Here is a tiny trained network, its code and every weight. The questions are about switching its units off for an input and a class, where a switched-off unit gives its printed mean instead of its output.

import numpy as np


def w(rows, s, z=0):
    codes = np.array(rows[::2]) - 128.0
    scale = np.full(codes.shape[1], s)
    scale[-1] = z or s
    return codes * scale


def f(y):
    return np.maximum(y, 0)


def log_softmax(a):
    a = a - a.max(-1, keepdims=True)
    return a - np.log(np.exp(a).sum(-1, keepdims=True))


def net(x, mask):
    res = np.array(x, float).reshape(1, 6) / 4 @ E
    y = f(res @ A[0][:, :-1].T + A[0][:, -1])
    res = res + np.where(mask, y, B[0][:, -1]) @ B[0][:, :-1]
    return log_softmax(res[-1] @ U[:, :-1].T + U[:, -1])


A, B = {}, {}
E = w([
[194,133,137,161,214,15,160],'x0',
[131,49,241,125,45,165,170],'x1',
[219,167,200,41,111,58,77],'x2',
[125,182,164,219,193,172,5],'x3',
[103,2,75,116,181,133,102],'x4',
[184,112,85,147,59,73,22],'x5',
],0.0067)
A[0] = w([
[115,79,194,14,135,96,170,239],'neuron 1',
[115,162,148,144,134,143,131,255],'neuron 2',
[104,122,109,88,52,187,166,183],'neuron 3',
[91,63,91,121,140,140,113,184],'neuron 4',
[146,223,131,148,150,139,169,221],'neuron 5',
[137,87,204,160,113,99,87,128],'neuron 6',
[94,116,33,85,149,133,159,195],'neuron 7',
[118,177,158,188,159,157,206,171],'neuron 8',
[152,96,161,70,206,127,165,240],'neuron 9',
[76,110,169,144,117,186,177,250],'neuron 10',
[189,171,155,103,137,113,1,202],'neuron 11',
[138,201,117,150,173,65,120,204],'neuron 12',
[82,98,7,112,146,120,139,115],'neuron 13',
[102,176,106,175,235,115,90,213],'neuron 14',
[153,161,80,138,218,142,73,243],'neuron 15',
],0.0082,0.0027)
B[0] = w([
[129,102,222,211,85,100,221,254],'neuron 1',
[75,75,131,114,83,202,72,185],'neuron 2',
[90,87,217,69,79,152,95,226],'neuron 3',
[138,147,100,157,165,196,99,210],'neuron 4',
[80,100,218,71,76,156,126,204],'neuron 5',
[156,83,35,134,171,164,91,179],'neuron 6',
[186,151,82,92,150,175,129,217],'neuron 7',
[83,61,191,114,54,174,55,201],'neuron 8',
[135,72,212,201,154,149,199,211],'neuron 9',
[87,42,189,171,29,237,45,237],'neuron 10',
[87,20,113,119,37,165,13,244],'neuron 11',
[84,84,187,159,47,114,105,217],'neuron 12',
[180,170,2,72,185,157,117,221],'neuron 13',
[44,139,128,209,127,179,211,253],'neuron 14',
[32,116,129,227,180,209,157,248],'neuron 15',
],0.0063,0.0072)
U = w([
[123,163,73,149,198,126,161,12],'0',
[202,126,136,175,149,87,203,1],'1',
[170,158,105,92,107,11,114,18],'2',
[169,125,71,81,129,144,59,163],'3',
[84,109,185,146,100,139,108,249],'4',
[163,165,162,16,112,93,175,94],'5',
],0.011,0.0012)

Each question gives the input, the list of numbers given to net, and the class t.
The units are the neurons (one row each of A and B). Each row of codes is followed by its name. A weight is (code - 128) times the scale printed after its matrix; where a second scale follows, it is the last column's (A, B and U).
mask holds one flag per neuron, in row order. A switched-off neuron (its flag False) gives its mean, the last column of its row in B, instead of its output. The means were averaged over made-up inputs and are rounded, as every weight is.
A unit's drop is (log p(t) with every unit on - log p(t) with that unit switched off) / (log p(t) with every unit on - log p(t) with every unit switched off).
The circuit of an input: a set's keep is (log p(t) with only the set's units on - log p(t) with every unit switched off) / (log p(t) with every unit on - log p(t) with every unit switched off). Starting from the 12 units with the biggest drops (on a tie, the unit counted first), units are removed one at a time, each time the one whose removal leaves the highest keep (on an exact tie, the one counted first), for as long as the keep stays at least 0.8.
circuit, biggest first: the units of the circuit, biggest drop first
most important unit: the unit with the biggest drop
top k neurons: the k neurons with the biggest drops, biggest first
drop of u: that unit's drop, to one decimal
input [-7,-4,-5,-7,1,-2], class 3: circuit, biggest first	(neuron 13; neuron 7)
input [7,3,-5,-8,-4,4], class 1: circuit, biggest first	(neuron 11; neuron 10)
input [6,-5,1,-4,-1,6], class 2: circuit, biggest first	(neuron 10; neuron 4)
input [-3,-7,2,-7,-1,-8], class 5: circuit, biggest first	(neuron 15; neuron 11; neuron 14)
input [6,-1,-2,-1,0,5], class 1: circuit, biggest first	(neuron 10; neuron 3)
input [6,5,5,-3,-1,-5], class 1: circuit, biggest first	(neuron 11; neuron 1; neuron 3)
input [-5,-5,-8,-1,-7,6], class 3: circuit, biggest first	(neuron 1; neuron 13)
input [-3,3,-5,-6,4,3], class 3: most important unit	neuron 13
input [2,0,3,-8,6,-6], class 1: top 2 neurons	(neuron 1; neuron 9)
input [8,6,-8,-1,3,7], class 3: top 2 neurons	(neuron 1; neuron 14)
input [6,-4,3,-8,-4,5], class 2: drop of neuron 14	0.2
input [1,1,-3,-7,7,3], class 0: drop of neuron 11	0.2
input [-2,2,-2,3,3,8], class 3: drop of neuron 3	0.0
input [5,8,5,6,-1,5], class 3: most important unit	neuron 6
